[[ -1   9  -8   9  16  16  -1  -1 -10   3]
 [-12  -1 -14   5  -7   3 -11   5   3  -1]
 [ -3  11  -2   6  11  11  -4  13   6   7]
 [ 10  -2   1  -8  -3   3  10   0   0  -3]
 [ 13  -7 -11   4  -7   5  -3  16 -17  -6]
 [ -7   6  -6  -7  -4 -15  12  -7  -2 -17]
 [  0  25  -3  12  17  31 -11  61   5  23]
 [ 15  -5   2  12  20   3  -7 -10   5  -3]]
->
[[-12  -1 -14   5  -7   3 -11   5   3  -1]
 [ 10  -2   1  -8  -3   3  10   0   0  -3]
 [ -7   6  -6  -7  -4 -15  12  -7  -2 -17]
 [ 15  -5   2  12  20   3  -7 -10   5  -3]]

[[-21 -36  16  11   0  53  13  -3 -34   1]
 [ -3 -50  -8  -1   5  62   9  -2 -53 -20]
 [ -3 -69   6 -20  13  42   4  16 -61 -30]]
->
[[ -3 -50  -8  -1   5  62   9  -2 -53 -20]]

[[-15 -33  -9  46]
 [-68 -18 -12  39]
 [ 44  19 -11  57]
 [ 36  35 -13  56]
 [  9 -37  15 -51]
 [  5  49 -15  47]]
->
[[-68 -18 -12  39]
 [ 36  35 -13  56]
 [  5  49 -15  47]]

[[ -5   2  -8  -9  -2   5  -4   1  -3]
 [-13 -16  -6  -5  30   8  10  40  31]
 [ -7   3  -5  -1   3   7  -1   3   0]
 [ -7  12  -3   0  -4   8  -7  -3  -3]
 [-14 -27  -4  -3  44   6  18  57  45]]
->
[[-13 -16  -6  -5  30   8  10  40  31]
 [ -7  12  -3   0  -4   8  -7  -3  -3]]

[[-28  19 -21 -17 -38 -41 -13  -2   0 -17]
 [ 14   4 -15  18 -28   7  42 -11   7  11]
 [ -7 -32   6 -19  22 -13 -33   4  11   7]
 [ 16   5 -10  -6 -13  15  17 -16  -2  19]
 [  8  12 -31   2  12 -47 -32 -73  -9 -26]
 [ -1   1 -10 -18 -23 -37  12   6  26  -3]
 [ 20 -17  46  28  52  17   0  59  27  16]
 [ 10  -8 -12  12  -1  24 -26  39  -7  11]]
->
[[ 14   4 -15  18 -28   7  42 -11   7  11]
 [ 16   5 -10  -6 -13  15  17 -16  -2  19]
 [ -1   1 -10 -18 -23 -37  12   6  26  -3]
 [ 10  -8 -12  12  -1  24 -26  39  -7  11]]

[[ 29  33 -32 -31   3 -51]
 [ 29  35 -39 -32   0 -60]
 [ 28  28  27 -24  23  26]
 [ 25  27 -22 -26  12 -36]
 [-10 -12 -16   9  -4 -14]
 [-46 -55  36  48  -5  63]
 [-31 -35  23  32  -8  40]
 [-44 -50  14  44 -15  34]
 [-39 -46  39  43  -5  64]
 [ -5  -9   7   6  11  12]
 [ 50  58 -31 -52  13 -59]]
->
[[ 29  35 -39 -32   0 -60]
 [ 25  27 -22 -26  12 -36]
 [-46 -55  36  48  -5  63]
 [-44 -50  14  44 -15  34]
 [ -5  -9   7   6  11  12]]
---
[[-17 -46  23 -35  55  16]
 [-22 -24  10 -13  32   8]
 [-25  -6   1   3  14   2]
 [-24 -14   5  -4  21   5]
 [-27 -17  -2  17  11  12]]
->
[[ 16   8   2   5  12]
 [ 55  32  14  21  11]
 [-35 -13   3  -4  17]
 [ 23  10   1   5  -2]
 [-46 -24  -6 -14 -17]
 [-17 -22 -25 -24 -27]]

[[-20  53   8 -55   6  53 -18]
 [-16 -51   2  52  10 -49 -23]
 [-11  39  48   3 -44 -43   4]
 [-37 -17  10  33  45  42  22]]
->
[[-18 -23   4  22]
 [ 53 -49 -43  42]
 [  6  10 -44  45]
 [-55  52   3  33]
 [  8   2  48  10]
 [ 53 -51  39 -17]
 [-20 -16 -11 -37]]

[[-28 -14  15]
 [-18  45 -42]
 [ 25  11  -8]
 [-21  25   0]
 [-12 -37  18]
 [ 17 -40   6]
 [-34 -66  62]
 [ 13   8  24]
 [  7 -25  55]
 [-17  -9  57]]
->
[[ 15 -42  -8   0  18   6  62  24  55  57]
 [-14  45  11  25 -37 -40 -66   8 -25  -9]
 [-28 -18  25 -21 -12  17 -34  13   7 -17]]

[[ 75  70  10 -77  32]
 [ -9 -13 -22  14 -29]
 [-17 -20 -28  16 -36]]
->
[[ 32 -29 -36]
 [-77  14  16]
 [ 10 -22 -28]
 [ 70 -13 -20]
 [ 75  -9 -17]]

[[  0 -26 -19 -25]
 [ 20 -12  24  20]
 [ 32 -58 -28 -56]
 [ 40 -62 -24 -57]
 [ 23 -34   2   7]]
->
[[-25  20 -56 -57   7]
 [-19  24 -28 -24   2]
 [-26 -12 -58 -62 -34]
 [  0  20  32  40  23]]

[[-33 -59 -24 -52 -22   8 -58  48 -67 -53 -21 -26 -47  12]
 [ 56  -1  53  49 -41   9  44  -6 -52 -35 -41 -38 -31 -10]
 [ 48  26 -51 -48  59  25 -41 -62  65  34 -49 -19 -17  -5]
 [-43  51 -24  19 -29  63 -16 -59 -23  18  63  38  66  49]]
->
[[ 12 -10  -5  49]
 [-47 -31 -17  66]
 [-26 -38 -19  38]
 [-21 -41 -49  63]
 [-53 -35  34  18]
 [-67 -52  65 -23]
 [ 48  -6 -62 -59]
 [-58  44 -41 -16]
 [  8   9  25  63]
 [-22 -41  59 -29]
 [-52  49 -48  19]
 [-24  53 -51 -24]
 [-59  -1  26  51]
 [-33  56  48 -43]]
